Below are the code and all the weights of a small trained network. Each question names an input and a target symbol and asks about switching units off, where a switched-off unit gives its printed mean instead of its output.

import numpy as np


def w(rows, s, z=0):
    codes = np.array(rows[::2]) - 128.0
    scale = np.full(codes.shape[1], s)
    scale[-1] = z or s
    return codes * scale


def f(y):
    return y / 2 * (1 + np.tanh(0.7978845608 * (y + 0.044715 * y**3)))


def softmax(a):
    e = np.exp(a - a.max(-1, keepdims=True))
    return e / e.sum(-1, keepdims=True)


def log_softmax(a):
    a = a - a.max(-1, keepdims=True)
    return a - np.log(np.exp(a).sum(-1, keepdims=True))


def net(x, mask):
    ids = ['αγδεζλμξστφψ'.index(c) for c in x.split()]
    T = len(ids)
    res = E[ids] + P[:T]
    u = 0
    for l in range(2):
        q, k, v = (res @ M[l].T for M in (Q, K, V))
        z = softmax(np.where(np.tri(T) > 0, q @ k.T / 3**0.5, -1e9)) @ v
        res = res + np.where(mask[u], z, O[l][:, -1]) @ O[l][:, :-1]
        u += 1
        y = f(res @ A[l][:, :-1].T + A[l][:, -1])
        res = res + np.where(mask[u : u + 12], y, B[l][:, -1]) @ B[l][:, :-1]
        u += 12
    return log_softmax(res[-1] @ U[:, :-1].T + U[:, -1])


Q, K, V, O, A, B = {}, {}, {}, {}, {}, {}
E = w([
[132,129,91,169,125,148,142],'α',
[85,124,213,119,136,103,135],'γ',
[183,218,161,197,95,128,70],'δ',
[155,76,87,108,111,129,156],'ε',
[86,133,141,82,67,124,148],'ζ',
[103,161,150,105,152,82,167],'λ',
[233,98,8,175,135,145,150],'μ',
[125,111,138,147,116,172,99],'ξ',
[159,107,115,110,156,80,154],'σ',
[158,41,141,99,107,137,105],'τ',
[168,131,157,219,222,126,92],'φ',
[137,170,118,43,98,83,124],'ψ',
],0.018)
P = w([
[115,95,111,202,81,108,153],'0',
[109,124,129,126,97,145,129],'1',
[48,113,75,146,144,113,86],'2',
[202,102,154,171,95,115,138],'3',
[119,144,138,92,120,162,135],'4',
[58,120,75,126,165,107,61],'5',
[217,111,164,144,115,122,136],'6',
[132,159,145,67,142,175,137],'7',
[77,132,82,112,184,96,41],'8',
[234,126,173,123,137,129,131],'9',
[152,163,142,40,165,184,134],'10',
[112,112,60,85,193,93,25],'11',
[253,138,165,84,147,136,133],'12',
],0.021)
Q[0] = w([
[126,157,85,111,122,122,75],'L0H0',
[8,89,27,104,216,119,72],'L0H0',
[135,150,121,109,106,194,197],'L0H0',
],0.014)
K[0] = w([
[146,190,81,170,69,99,144],'L0H0',
[48,99,131,251,23,103,213],'L0H0',
[161,93,68,110,128,177,106],'L0H0',
],0.011)
V[0] = w([
[64,57,211,98,2,161,20],'L0H0',
[97,119,106,221,103,182,160],'L0H0',
[171,67,166,102,235,115,130],'L0H0',
],0.0063)
O[0] = w([
[25,91,113,78,64,255,73,249],'L0H0',
[158,203,151,109,203,197,175,15],'L0H0',
[117,17,213,136,142,108,176,1],'L0H0',
],0.0088,0.0014)
A[0] = w([
[72,95,112,119,144,122,76,120],'L0N0',
[64,73,78,140,118,118,202,214],'L0N1',
[109,53,150,197,133,141,247,12],'L0N2',
[118,167,105,94,105,46,149,185],'L0N3',
[177,73,95,83,166,172,124,140],'L0N4',
[91,111,86,118,139,142,153,93],'L0N5',
[71,84,157,182,106,95,193,134],'L0N6',
[122,124,167,155,174,148,119,126],'L0N7',
[186,94,88,124,194,183,135,254],'L0N8',
[124,86,101,126,124,30,67,249],'L0N9',
[121,153,110,122,200,130,33,149],'L0N10',
[158,148,189,83,136,142,127,156],'L0N11',
],0.011,0.0058)
B[0] = w([
[149,216,102,189,132,82,211,178],'L0N0',
[185,81,71,85,129,151,12,154],'L0N1',
[236,76,183,92,202,160,236,142],'L0N2',
[85,102,134,190,153,221,224,205],'L0N3',
[114,167,205,118,143,93,27,177],'L0N4',
[134,190,163,86,193,70,87,141],'L0N5',
[188,73,175,243,224,184,102,140],'L0N6',
[115,154,69,9,87,185,126,138],'L0N7',
[48,152,115,80,46,143,254,202],'L0N8',
[87,105,93,252,103,154,74,253],'L0N9',
[172,46,122,71,108,40,89,223],'L0N10',
[46,142,163,90,38,57,163,180],'L0N11',
],0.0064,0.011)
Q[1] = w([
[60,102,253,72,1,225,167],'L1H0',
[153,172,111,41,147,83,154],'L1H0',
[40,112,42,80,147,94,60],'L1H0',
],0.0068)
K[1] = w([
[99,128,255,95,102,8,44],'L1H0',
[177,164,132,137,155,112,113],'L1H0',
[175,147,126,152,195,250,52],'L1H0',
],0.0084)
V[1] = w([
[195,124,120,77,60,91,63],'L1H0',
[118,254,183,189,170,129,110],'L1H0',
[176,149,74,111,44,114,164],'L1H0',
],0.0091)
O[1] = w([
[152,200,140,147,139,120,47,85],'L1H0',
[116,138,145,149,119,1,161,1],'L1H0',
[187,120,204,177,68,167,128,214],'L1H0',
],0.017,0.0036)
A[1] = w([
[110,98,182,50,122,158,103,157],'L1N0',
[64,175,65,123,147,143,54,22],'L1N1',
[121,125,241,92,66,151,179,65],'L1N2',
[84,175,95,88,188,62,101,2],'L1N3',
[149,20,130,169,113,79,137,139],'L1N4',
[114,94,84,225,84,74,73,110],'L1N5',
[254,76,161,122,124,166,172,209],'L1N6',
[147,76,70,208,104,149,133,170],'L1N7',
[158,131,72,49,130,145,109,201],'L1N8',
[222,107,171,228,143,93,165,22],'L1N9',
[47,236,122,29,126,126,120,127],'L1N10',
[211,57,150,66,247,169,167,129],'L1N11',
],0.009,0.0064)
B[1] = w([
[95,189,107,134,183,163,177,198],'L1N0',
[173,109,178,170,107,119,171,173],'L1N1',
[153,122,63,204,61,117,102,203],'L1N2',
[101,213,79,230,89,194,122,162],'L1N3',
[184,162,97,155,193,219,112,225],'L1N4',
[97,107,176,163,150,95,181,221],'L1N5',
[89,204,188,158,133,81,174,251],'L1N6',
[63,87,159,127,175,136,117,246],'L1N7',
[117,182,189,144,111,120,122,202],'L1N8',
[102,93,100,1,121,208,93,196],'L1N9',
[174,52,168,76,94,133,118,231],'L1N10',
[185,129,125,101,80,45,11,196],'L1N11',
],0.01,0.012)
U = w([
[94,190,95,117,169,111,181,114],'α',
[63,121,45,89,119,112,18,149],'γ',
[33,103,184,3,97,33,149,214],'δ',
[89,220,185,109,178,1,177,189],'ε',
[165,118,93,158,99,130,96,13],'ζ',
[180,119,122,101,173,85,184,254],'λ',
[189,146,175,128,130,60,237,112],'μ',
[24,170,35,133,52,97,53,82],'ξ',
[176,107,157,69,156,154,96,69],'σ',
[37,247,118,85,194,110,89,107],'τ',
[187,101,161,124,80,22,88,123],'φ',
[72,87,209,160,156,69,144,124],'ψ',
],0.0073,0.0054)

Each question gives the input, a string of symbols that net reads in full, and the target symbol t.
The units are the heads (3 rows each of Q, K, V and O) and the neurons (one row each of A and B). Each row of codes is followed by its name. A weight is (code - 128) times the scale printed after its matrix; where a second scale follows, it is the last column's (O, A, B and U).
mask holds one flag per unit, layer by layer, with each layer's heads first. A switched-off unit (its flag False) gives its mean, the last column of its rows in O or B, instead of its output. The means were averaged over made-up inputs and are rounded, as every weight is.
A unit's drop is (log p(t) with every unit on - log p(t) with that unit switched off) / (log p(t) with every unit on - log p(t) with every unit switched off).
most important unit: the unit with the biggest drop
k most important neurons: the k neurons with the biggest drops, biggest first
top k neurons in layer l: the k neurons of layer l with the biggest drops, biggest first
input ψ ψ ψ τ γ γ λ λ ε σ, target σ: 3 most important neurons : L1N9; L1N4; L0N9
input σ γ γ γ φ ε γ σ δ, target γ: top neuron in layer 1 : L1N11
input φ σ δ μ γ γ ξ σ ε μ ψ σ σ, target ψ: 2 most important neurons : L0N9; L1N5
input λ γ ψ τ ψ ζ ψ μ τ, target α: top 3 neurons in layer 0 : L0N6; L0N8; L0N10
input μ ψ σ ψ γ ε, target ζ: 4 most important neurons : L1N2; L0N8; L1N9; L1N4
input μ ψ ψ ψ γ α τ ψ ε ψ φ, target σ: 3 most important neurons : L0N4; L1N10; L0N3
input δ λ ψ ε, target ψ: 3 most important neurons : L1N5; L1N7; L1N6
input ψ δ ε ψ ξ σ ψ ζ ψ λ μ, target μ: 2 most important neurons : L1N6; L0N8
input ψ α ξ γ φ ψ ψ ψ γ μ σ φ ε, target φ: 3 most important neurons : L1N11; L1N2; L1N6
input ε λ ψ ξ α γ γ σ γ, target τ: 4 most important neurons : L0N10; L0N1; L1N0; L0N8
input τ δ δ ε φ λ ε τ δ γ, target τ: 2 most important neurons : L1N0; L0N4
input γ α φ ε ψ ζ γ δ τ λ ψ σ, target ξ: 3 most important neurons : L1N3; L0N6; L0N8
input λ ξ γ, target α: top 2 neurons in layer 1 : L1N4; L1N3
input ε ε ψ ε γ γ ψ γ α ψ φ λ γ, target φ: most important unit : L1N11
input δ φ μ σ, target φ: 4 most important neurons : L1N11; L1N6; L0N2; L1N2
input ξ ψ ψ σ, target ψ: 2 most important neurons : L1N5; L1N7
input α τ δ δ ζ φ μ, target φ: 2 most important neurons : L1N11; L1N2
input ξ γ τ φ ψ ψ γ ψ ε, target δ: top 2 neurons in layer 1 : L1N4; L1N10
input σ γ ψ, target γ: top 3 neurons in layer 0 : L0N6; L0N2; L0N1
input ε γ γ ψ δ, target φ: most important unit : L1H0
input λ ψ ε ψ α γ ψ ψ ξ, target α: top 2 neurons in layer 1 : L1N4; L1N3
input τ ψ φ γ γ ψ ψ σ, target δ: top 3 neurons in layer 1 : L1N4; L1N10; L1N2
input γ σ γ φ τ γ ξ τ ψ σ ψ, target σ: top 4 neurons in layer 0 : L0N4; L0N3; L0N9; L0N1
input ξ ψ ψ ψ, target ψ: top 2 neurons in layer 0 : L0N9; L0N8
input τ φ φ λ ε ψ ψ φ γ ε, target φ: top 4 neurons in layer 1 : L1N11; L1N2; L1N6; L1N9
